Here is a tiny trained network, its code and every weight. The questions are about switching its units off for an input and a class, where a switched-off unit gives its printed mean instead of its output.

import numpy as np


def w(rows, s, z=0):
    codes = np.array(rows[::2]) - 128.0
    scale = np.full(codes.shape[1], s)
    scale[-1] = z or s
    return codes * scale


def norm(h):
    return h / np.sqrt((h * h).mean(-1, keepdims=True) + 1e-5)


def f(y):
    return y / 2 * (1 + np.tanh(0.7978845608 * (y + 0.044715 * y**3)))


def log_softmax(a):
    a = a - a.max(-1, keepdims=True)
    return a - np.log(np.exp(a).sum(-1, keepdims=True))


def net(x, mask):
    res = np.array(x, float).reshape(1, 5) / 4 @ E
    u = 0
    for l in range(2):
        y = f(norm(res) @ A[l][:, :-1].T + A[l][:, -1])
        res = res + np.where(mask[u : u + 4], y, B[l][:, -1]) @ B[l][:, :-1]
        u += 4
    return log_softmax(norm(res)[-1] @ U[:, :-1].T + U[:, -1])


A, B = {}, {}
E = w([
[33,97,10,121],'x0',
[63,192,126,82],'x1',
[58,66,179,133],'x2',
[157,107,98,75],'x3',
[167,215,115,226],'x4',
],0.012)
A[0] = w([
[186,96,47,195,81],'0.n0',
[181,95,251,211,80],'0.n1',
[179,210,55,86,84],'0.n2',
[211,122,202,82,2],'0.n3',
],0.011,0.0046)
B[0] = w([
[185,88,103,117,183],'0.n0',
[111,138,183,183,253],'0.n1',
[172,227,127,153,194],'0.n2',
[151,116,130,7,184],'0.n3',
],0.014,0.0049)
A[1] = w([
[16,98,167,43,15],'1.n0',
[25,141,43,68,193],'1.n1',
[229,210,152,102,2],'1.n2',
[1,190,156,67,88],'1.n3',
],0.0095,0.0068)
B[1] = w([
[101,56,109,253,168],'1.n0',
[70,119,171,146,255],'1.n1',
[156,84,87,123,157],'1.n2',
[53,115,128,102,184],'1.n3',
],0.014,0.0058)
U = w([
[59,171,87,96,2],'0',
[35,142,106,157,70],'1',
[221,144,113,63,132],'2',
[88,23,85,109,207],'3',
[155,94,254,68,101],'4',
[166,195,142,211,203],'5',
],0.026,0.0095)

Each question gives the input, the list of numbers given to net, and the class t.
The units are the neurons (one row each of A and B). Each row of codes is followed by its name. A weight is (code - 128) times the scale printed after its matrix; where a second scale follows, it is the last column's (A, B and U).
mask holds one flag per neuron, layer by layer. A switched-off neuron (its flag False) gives its mean, the last column of its row in B, instead of its output. The means were averaged over made-up inputs and are rounded, as every weight is.
A unit's drop is (log p(t) with every unit on - log p(t) with that unit switched off) / (log p(t) with every unit on - log p(t) with every unit switched off).
The circuit of an input: a set's keep is (log p(t) with only the set's units on - log p(t) with every unit switched off) / (log p(t) with every unit on - log p(t) with every unit switched off). Starting from all 8 units, units are removed one at a time, each time the one whose removal leaves the highest keep (on an exact tie, the one counted first), for as long as the keep stays at least 0.8.
circuit, biggest first: the units of the circuit, biggest drop first
unit that matters most: the unit with the biggest drop
top k neurons: the k neurons with the biggest drops, biggest first
top k neurons in layer l: the k neurons of layer l with the biggest drops, biggest first
drop when u is switched off: that unit's drop, to one decimal
input [-2,-7,-3,1,-1], class 2: unit that matters most : 1.n1
input [-3,3,2,3,-4], class 3: circuit, biggest first : [1.n0; 0.n2]
input [1,-2,-6,-3,-1], class 2: top 2 neurons in layer 0 : [0.n0; 0.n1]
input [-8,1,-3,6,-1], class 2: circuit, biggest first : [1.n1; 1.n2]
input [7,5,-8,8,-5], class 0: circuit, biggest first : [0.n2; 1.n1]
input [0,5,-8,8,1], class 5: top 2 neurons in layer 0 : [0.n2; 0.n3]
input [-7,-7,3,5,6], class 4: top 2 neurons : [0.n3; 0.n2]
input [-7,1,-6,7,6], class 2: circuit, biggest first : [0.n3; 1.n2]
input [1,6,6,-2,3], class 3: top 4 neurons : [0.n2; 0.n1; 1.n3; 1.n0]
input [-3,7,2,1,2], class 0: circuit, biggest first : [1.n3; 0.n1]
input [-3,-5,-3,8,-7], class 2: top 3 neurons in layer 1 : [1.n1; 1.n3; 1.n0]
input [-7,-2,-6,-7,-2], class 4: top 3 neurons : [0.n3; 0.n1; 0.n2]
input [7,0,-4,4,1], class 0: top 2 neurons in layer 0 : [0.n2; 0.n1]
input [-2,3,5,2,-3], class 3: circuit, biggest first : [1.n0]
input [4,2,-4,-4,-7], class 1: top 2 neurons in layer 0 : [0.n0; 0.n3]
input [2,-1,-7,-8,-5], class 2: top 3 neurons in layer 0 : [0.n2; 0.n1; 0.n0]
input [8,-6,2,2,8], class 3: top 3 neurons in layer 0 : [0.n0; 0.n1; 0.n2]
input [1,-5,-4,4,-4], class 2: drop when 0.n2 is switched off : 0.0
input [-8,7,-5,5,-1], class 2: drop when 1.n1 is switched off : 0.1
input [-2,2,-8,-5,-8], class 2: drop when 0.n2 is switched off : 0.2
